m =
[[3 4 9 2 2 8 4]
 [3 4 2 4 4 3 3]
 [5 4 1 5 5 1 5]]
Indices start at 0.
The entry directly below the largest entry: 2
What is the bottom entry of the column that holds the largest entry?
Answer: 1
The entry directly below the centre entry -> 5
The top-left entry -> 3
What is the entry in the bottom-left corner?
Answer: 5
What is the entry in row 0 and column 1?
Answer: 4
The entry in row 0 and column 2: 9
What is the entry at row 2, column 1?
Answer: 4

Read these off the array that follows.
1) The fifth entry, reading row by row?
2) The smallest entry in the first row?
3) The first entry, reading row by row?
4) The last entry of the largest entry's row?
5) The 3rd smallest entry?
6) The bottom-left entry?
7) The largest entry in the last row?
8) The second entry on the diagonal from the top-right corner?
[[ 18  57   8 -29  45 -35  10  12 -59 -17 -12  -8]
 [ -6  45 -20 -44  47  24 -27 -33  31  17   8  23]]
1) 45
2) -59
3) 18
4) -8
5) -35
6) -6
7) 47
8) 8

x =
168	85	91	49	236	140
146	107	102	93	162	146
84	42	77	167	81	105
167	87	88	56	221	147
104	193	186	218	45	123
100	62	101	101	174	69
154	207	196	87	211	102
167	174	164	56	240	113
87	61	91	190	62	115
169	168	141	109	156	172
Counting starts at 0.
Find the entry just right of 100.
Answer: 62
Find the bottom-right entry.
Answer: 172
Find the entry just left of the smallest entry.
Answer: 84
Find the entry just left of 81.
Answer: 167
Find the entry at row 1, column 0.
Answer: 146
Find the entry in the bottom-left corner.
Answer: 169
The entry in the top-left corner -> 168
The entry just right of 93 -> 162
The entry just right of 141: 109
The entry at row 1, column 1 is 107
The entry just left of 113 -> 240
The entry at row 0, column 1 is 85
Find the entry just right of 207.
Answer: 196
The entry just left of the largest entry is 56
Find the entry just right of the smallest entry.
Answer: 77
Find the entry directly above 77.
Answer: 102
Find the entry just left of 45.
Answer: 218
The entry at row 0, column 2: 91

Read these off the row that follows.
1) Find the last entry.
2) Find the entry just left of 416.
3) Find the entry just right of 407.
4) Find the 1st entry.
5) Find the entry just right of 336.
6) Find the third-last entry.
[ 407 -112 -249 -524  -31  867  585  375   33  336   -8 -716  -57  375
  928  416]
1) 416
2) 928
3) -112
4) 407
5) -8
6) 375

grid =
[[ -1   6 -15 -13   5  27   3   2   1 -57  11   8   2  -3  -7]
 [ -1   2   2  10  -3   3   1  -1 -12  10  -1   0   3   4  16]
 [ -2   9   1   2  -6  10   2  -3  -1 -13   8   1   2   0 -13]
 [  1   4   4  17  -2   2   1  -1 -10   3  -2   2   1   1   8]
 [  6 -10   5 -11   9  10  -2  11  32  52   3   4  -5   0  52]
 [-21   2 -16  18 -29  13   3   0 -30 -40   1  13  -6  -1 -22]
 [  0   4  -3   0   3 -15   8   0  -1   2 -11   5   2   2 -17]
 [  6  -3   2  12  11   1   2   0  -2  23   6   3   5   0 -16]
 [-10   0   5  -1 -12  -7  -1  -2  -3 -31  -3  -1  -8   4 -25]
 [  3  -6  -3   0  22   7   0   0  -2  -3   2   2  12  -3 -24]
 [ -6  -2   0  -3 -20   0  -2   0   2 -13   0   0  -1   4   1]
 [  1   2   3   2  10  -1  -3   0  11  19   6  -4   3   0  13]
 [ -4   4   0  -5  -4 -10  -3   5   3  -3  -7   0  -7   3  36]
 [-10  10  -1   5  40  -5  -5  -3 -57 -63  -1 -20 -15  -6 -28]
 [ -1   5  -3   0   8 -13   5  -4   2   5 -12   3   7   2 -30]]
Rows and columns are numbered from 0.
Which number is the entry at row 0, column 1? 6
The top entry of the column that holds the smallest entry -> -57
The entry in row 0 and column 0 is -1
Which number is the entry at the centre? 0
Which number is the entry at row 2, column 2? 1
Which number is the entry at row 0, column 2? -15
Which number is the entry just left of the centre entry? 2
Which number is the entry directly above the centre entry? 0
Which number is the entry just left of 18? -16
Which number is the entry directly below 22? -20
The bottom-left entry: -1
Which number is the entry directly above 18? -11
Which number is the entry just right of 19? 6
Which number is the entry at row 1, column 1? 2
The entry in the top-right corner: -7
Which number is the entry in row 2 and column 0? -2
Which number is the entry just right of the centre entry? -2
Which number is the bottom-right entry? -30
The entry directly below 23 is -31
Which number is the entry at row 1, column 0? -1
The entry directly below -22 -> -17
Which number is the minimum? -63
Which number is the entry at row 1, column 2? 2
The entry directly above 23: 2
The bottom entry of the column that holds the smallest entry is 5
